Below are the code and all the weights of a small trained network. Each question names an input and a class and asks about switching units off, where a switched-off unit gives its printed mean instead of its output.

import numpy as np


def w(rows, s, z=0):
    codes = np.array(rows[::2]) - 128.0
    scale = np.full(codes.shape[1], s)
    scale[-1] = z or s
    return codes * scale


def norm(h):
    return h / np.sqrt((h * h).mean(-1, keepdims=True) + 1e-5)


def f(y):
    return np.maximum(y, 0)


def log_softmax(a):
    a = a - a.max(-1, keepdims=True)
    return a - np.log(np.exp(a).sum(-1, keepdims=True))


def net(x, mask):
    res = np.array(x, float).reshape(1, 2) / 4 @ E
    u = 0
    for l in range(3):
        y = f(norm(res) @ A[l][:, :-1].T + A[l][:, -1])
        res = res + np.where(mask[u : u + 10], y, B[l][:, -1]) @ B[l][:, :-1]
        u += 10
    return log_softmax(norm(res)[-1] @ U[:, :-1].T + U[:, -1])


A, B = {}, {}
E = w([
[145,6,119,131,124,128],'x0',
[143,120,121,127,250,122],'x1',
],0.0022)
A[0] = w([
[133,156,144,139,119,131,77],'L0N0',
[103,110,130,97,91,124,67],'L0N1',
[133,210,117,111,152,165,48],'L0N2',
[117,126,129,134,130,107,90],'L0N3',
[114,137,137,111,126,137,73],'L0N4',
[141,202,87,132,147,135,39],'L0N5',
[161,114,106,142,14,144,45],'L0N6',
[136,147,127,135,121,115,93],'L0N7',
[123,255,122,133,49,132,2],'L0N8',
[124,209,158,142,173,146,26],'L0N9',
],0.0067,0.00079)
B[0] = w([
[146,179,96,163,141,138,152],'L0N0',
[83,158,104,142,137,120,164],'L0N1',
[65,132,182,126,134,120,202],'L0N2',
[134,143,126,129,148,126,128],'L0N3',
[133,144,104,134,129,135,136],'L0N4',
[86,130,175,128,157,126,190],'L0N5',
[62,121,180,138,124,118,229],'L0N6',
[140,131,120,136,135,155,143],'L0N7',
[250,125,66,104,146,154,255],'L0N8',
[71,139,156,91,185,108,208],'L0N9',
],0.011,0.0053)
A[1] = w([
[98,148,181,172,82,122,186],'L1N0',
[140,141,132,152,96,130,73],'L1N1',
[162,105,78,139,156,126,78],'L1N2',
[59,123,153,166,40,114,33],'L1N3',
[158,141,75,158,140,117,86],'L1N4',
[146,134,98,141,153,105,6],'L1N5',
[70,126,140,159,65,129,12],'L1N6',
[198,67,68,134,210,111,4],'L1N7',
[254,145,53,113,122,145,179],'L1N8',
[191,138,105,124,121,130,101],'L1N9',
],0.0091,0.00043)
B[1] = w([
[94,54,56,136,138,141,183],'L1N0',
[107,93,234,95,129,74,132],'L1N1',
[155,111,124,140,179,46,182],'L1N2',
[52,128,51,254,187,184,206],'L1N3',
[147,150,141,94,180,153,156],'L1N4',
[118,70,135,126,97,161,153],'L1N5',
[61,101,78,224,179,168,186],'L1N6',
[132,118,113,175,19,38,255],'L1N7',
[236,111,105,61,217,205,227],'L1N8',
[155,116,119,58,100,215,168],'L1N9',
],0.0088,0.0069)
A[2] = w([
[135,198,153,115,140,132,142],'L2N0',
[161,119,133,144,97,151,202],'L2N1',
[136,137,141,130,69,86,71],'L2N2',
[243,89,99,63,116,184,80],'L2N3',
[198,94,148,110,118,161,108],'L2N4',
[152,127,138,154,76,53,2],'L2N5',
[162,113,137,115,101,174,136],'L2N6',
[124,160,122,146,77,109,137],'L2N7',
[12,192,220,62,123,138,110],'L2N8',
[126,157,125,137,96,131,85],'L2N9',
],0.011,0.00068)
B[2] = w([
[83,78,130,156,79,117,160],'L2N0',
[124,157,130,126,192,95,152],'L2N1',
[166,102,110,145,130,72,174],'L2N2',
[219,130,93,88,192,211,253],'L2N3',
[147,155,108,121,158,153,188],'L2N4',
[173,126,117,144,70,91,201],'L2N5',
[140,148,119,137,190,94,160],'L2N6',
[148,108,113,116,157,81,157],'L2N7',
[92,90,254,40,165,84,222],'L2N8',
[145,110,150,140,159,109,133],'L2N9',
],0.014,0.0075)
U = w([
[255,150,67,69,197,210,191],'0',
[68,111,247,35,151,91,194],'1',
[36,109,53,218,151,187,214],'2',
[215,107,89,150,50,14,193],'3',
[124,160,133,112,44,173,20],'4',
[116,203,129,109,45,162,11],'5',
[118,181,124,109,67,154,2],'6',
[119,192,125,115,86,147,13],'7',
],0.012,0.0066)

Each question gives the input, the list of numbers given to net, and the class t.
The units are the neurons (one row each of A and B). Each row of codes is followed by its name. A weight is (code - 128) times the scale printed after its matrix; where a second scale follows, it is the last column's (A, B and U).
mask holds one flag per neuron, layer by layer. A switched-off neuron (its flag False) gives its mean, the last column of its row in B, instead of its output. The means were averaged over made-up inputs and are rounded, as every weight is.
A unit's drop is (log p(t) with every unit on - log p(t) with that unit switched off) / (log p(t) with every unit on - log p(t) with every unit switched off).
most important unit: the unit with the biggest drop
k most important neurons: the k neurons with the biggest drops, biggest first
drop of u: that unit's drop, to one decimal
input [2,6], class 3: 2 most important neurons -> L0N6, L0N8
input [1,-7], class 2: most important unit -> L0N6
input [8,3], class 3: 2 most important neurons -> L0N8, L0N6
input [1,5], class 3: 2 most important neurons -> L0N6, L0N2
input [5,8], class 3: 2 most important neurons -> L0N8, L1N7
input [7,2], class 3: 2 most important neurons -> L0N6, L0N8
input [5,2], class 3: 3 most important neurons -> L0N6, L0N8, L0N2
input [8,8], class 3: 2 most important neurons -> L0N8, L1N7
input [7,8], class 3: 2 most important neurons -> L0N8, L1N7
input [3,4], class 3: 2 most important neurons -> L0N6, L0N8
input [-5,1], class 1: drop of L0N9 -> 1.7
input [4,6], class 3: drop of L0N8 -> 1.3
input [-1,8], class 1: drop of L0N1 -> 0.0
input [7,0], class 2: most important neuron -> L0N8
